Below are the code and all the weights of a small trained network. Each question names an input and a class and asks about switching units off, where a switched-off unit gives its printed mean instead of its output.

import numpy as np


def w(rows, s, z=0):
    codes = np.array(rows[::2]) - 128.0
    scale = np.full(codes.shape[1], s)
    scale[-1] = z or s
    return codes * scale


def f(y):
    return np.maximum(y, 0)


def log_softmax(a):
    a = a - a.max(-1, keepdims=True)
    return a - np.log(np.exp(a).sum(-1, keepdims=True))


def net(x, mask):
    res = np.array(x, float).reshape(1, 8) / 4 @ E
    y = f(res @ A[0][:, :-1].T + A[0][:, -1])
    res = res + np.where(mask, y, B[0][:, -1]) @ B[0][:, :-1]
    return log_softmax(res[-1] @ U[:, :-1].T + U[:, -1])


A, B = {}, {}
E = w([
[127,130,125,126,125],'x0',
[150,135,186,222,41],'x1',
[154,89,48,200,155],'x2',
[124,127,123,130,125],'x3',
[10,168,130,167,154],'x4',
[126,127,129,127,126],'x5',
[122,124,122,132,126],'x6',
[130,127,134,128,132],'x7',
],0.012)
A[0] = w([
[131,38,12,128,118,179],'neuron 1',
[43,205,139,184,195,83],'neuron 2',
[88,39,73,40,197,66],'neuron 3',
[39,122,133,196,205,166],'neuron 4',
[153,117,109,104,93,254],'neuron 5',
[138,196,250,88,122,118],'neuron 6',
[109,128,78,128,200,77],'neuron 7',
[60,162,161,195,194,67],'neuron 8',
[170,154,78,225,182,130],'neuron 9',
[255,52,137,142,161,80],'neuron 10',
[136,148,88,153,130,230],'neuron 11',
[155,105,189,216,17,96],'neuron 12',
[156,125,90,190,163,76],'neuron 13',
[146,173,67,28,199,74],'neuron 14',
],0.0091,0.0099)
B[0] = w([
[96,177,168,94,110,226],'neuron 1',
[196,117,162,128,84,191],'neuron 2',
[147,69,108,247,133,189],'neuron 3',
[172,162,174,84,119,221],'neuron 4',
[141,254,169,92,209,247],'neuron 5',
[58,89,91,106,55,203],'neuron 6',
[151,97,128,139,120,163],'neuron 7',
[197,151,132,147,61,171],'neuron 8',
[51,76,125,51,71,202],'neuron 9',
[157,120,148,121,88,211],'neuron 10',
[102,165,136,63,201,222],'neuron 11',
[70,106,109,220,131,242],'neuron 12',
[111,86,101,89,84,160],'neuron 13',
[134,73,64,211,120,190],'neuron 14',
],0.0089,0.011)
U = w([
[139,45,93,239,118,25],'0',
[138,152,118,102,130,255],'1',
[80,46,86,29,72,77],'2',
[252,151,145,118,84,48],'3',
[127,161,134,109,157,187],'4',
[125,162,144,120,167,168],'5',
[132,151,147,116,157,141],'6',
[128,145,133,110,152,141],'7',
],0.012,0.0069)

Each question gives the input, the list of numbers given to net, and the class t.
The units are the neurons (one row each of A and B). Each row of codes is followed by its name. A weight is (code - 128) times the scale printed after its matrix; where a second scale follows, it is the last column's (A, B and U).
mask holds one flag per neuron, in row order. A switched-off neuron (its flag False) gives its mean, the last column of its row in B, instead of its output. The means were averaged over made-up inputs and are rounded, as every weight is.
A unit's drop is (log p(t) with every unit on - log p(t) with that unit switched off) / (log p(t) with every unit on - log p(t) with every unit switched off).
The circuit of an input: a set's keep is (log p(t) with only the set's units on - log p(t) with every unit switched off) / (log p(t) with every unit on - log p(t) with every unit switched off). Starting from the 12 units with the biggest drops (on a tie, the unit counted first), units are removed one at a time, each time the one whose removal leaves the highest keep (on an exact tie, the one counted first), for as long as the keep stays at least 0.8.
units of the circuit, in order: the units of the circuit, biggest drop first
most important unit: the unit with the biggest drop
k most important neurons: the k neurons with the biggest drops, biggest first
drop of u: that unit's drop, to one decimal
input [-5,-7,4,-6,-5,1,-4,-5], class 0: units of the circuit, in order	[neuron 3]
input [8,-8,-8,7,7,-2,7,3], class 0: 2 most important neurons	[neuron 3; neuron 14]
input [2,-7,-2,6,-3,-5,7,-1], class 0: units of the circuit, in order	[neuron 3; neuron 14]
input [-5,3,-3,-5,-6,3,-4,7], class 4: units of the circuit, in order	[neuron 2; neuron 8]
input [0,7,-2,7,2,-5,4,7], class 0: 2 most important neurons	[neuron 12; neuron 1]
input [1,-7,-1,-3,5,5,5,7], class 0: units of the circuit, in order	[neuron 3; neuron 14]
input [-3,-3,-1,-7,8,-3,-5,1], class 3: units of the circuit, in order	[neuron 2; neuron 8; neuron 4]
input [1,-8,8,-3,4,-5,7,1], class 0: 3 most important neurons	[neuron 3; neuron 14; neuron 7]
input [7,-6,8,1,7,-1,5,-1], class 2: 3 most important neurons	[neuron 9; neuron 5; neuron 13]
input [-3,7,-8,6,-7,-2,0,8], class 2: 2 most important neurons	[neuron 6; neuron 3]
input [4,8,0,-3,7,-7,-8,7], class 0: 2 most important neurons	[neuron 12; neuron 5]
input [2,6,8,-4,-3,-2,1,-1], class 2: 2 most important neurons	[neuron 9; neuron 13]
input [-7,-8,2,4,6,-2,4,-3], class 0: 3 most important neurons	[neuron 3; neuron 14; neuron 5]
input [-2,7,-5,7,1,6,6,-1], class 0: most important unit	neuron 12
input [-3,-2,-4,-3,8,-3,-4,-7], class 3: 3 most important neurons	[neuron 2; neuron 8; neuron 4]
input [1,8,1,7,-6,-6,-2,3], class 0: drop of neuron 12	1.7
input [-6,3,7,-5,-6,-6,-1,-5], class 2: drop of neuron 9	0.8
input [-6,2,5,-5,8,-5,-2,4], class 3: drop of neuron 2	0.3
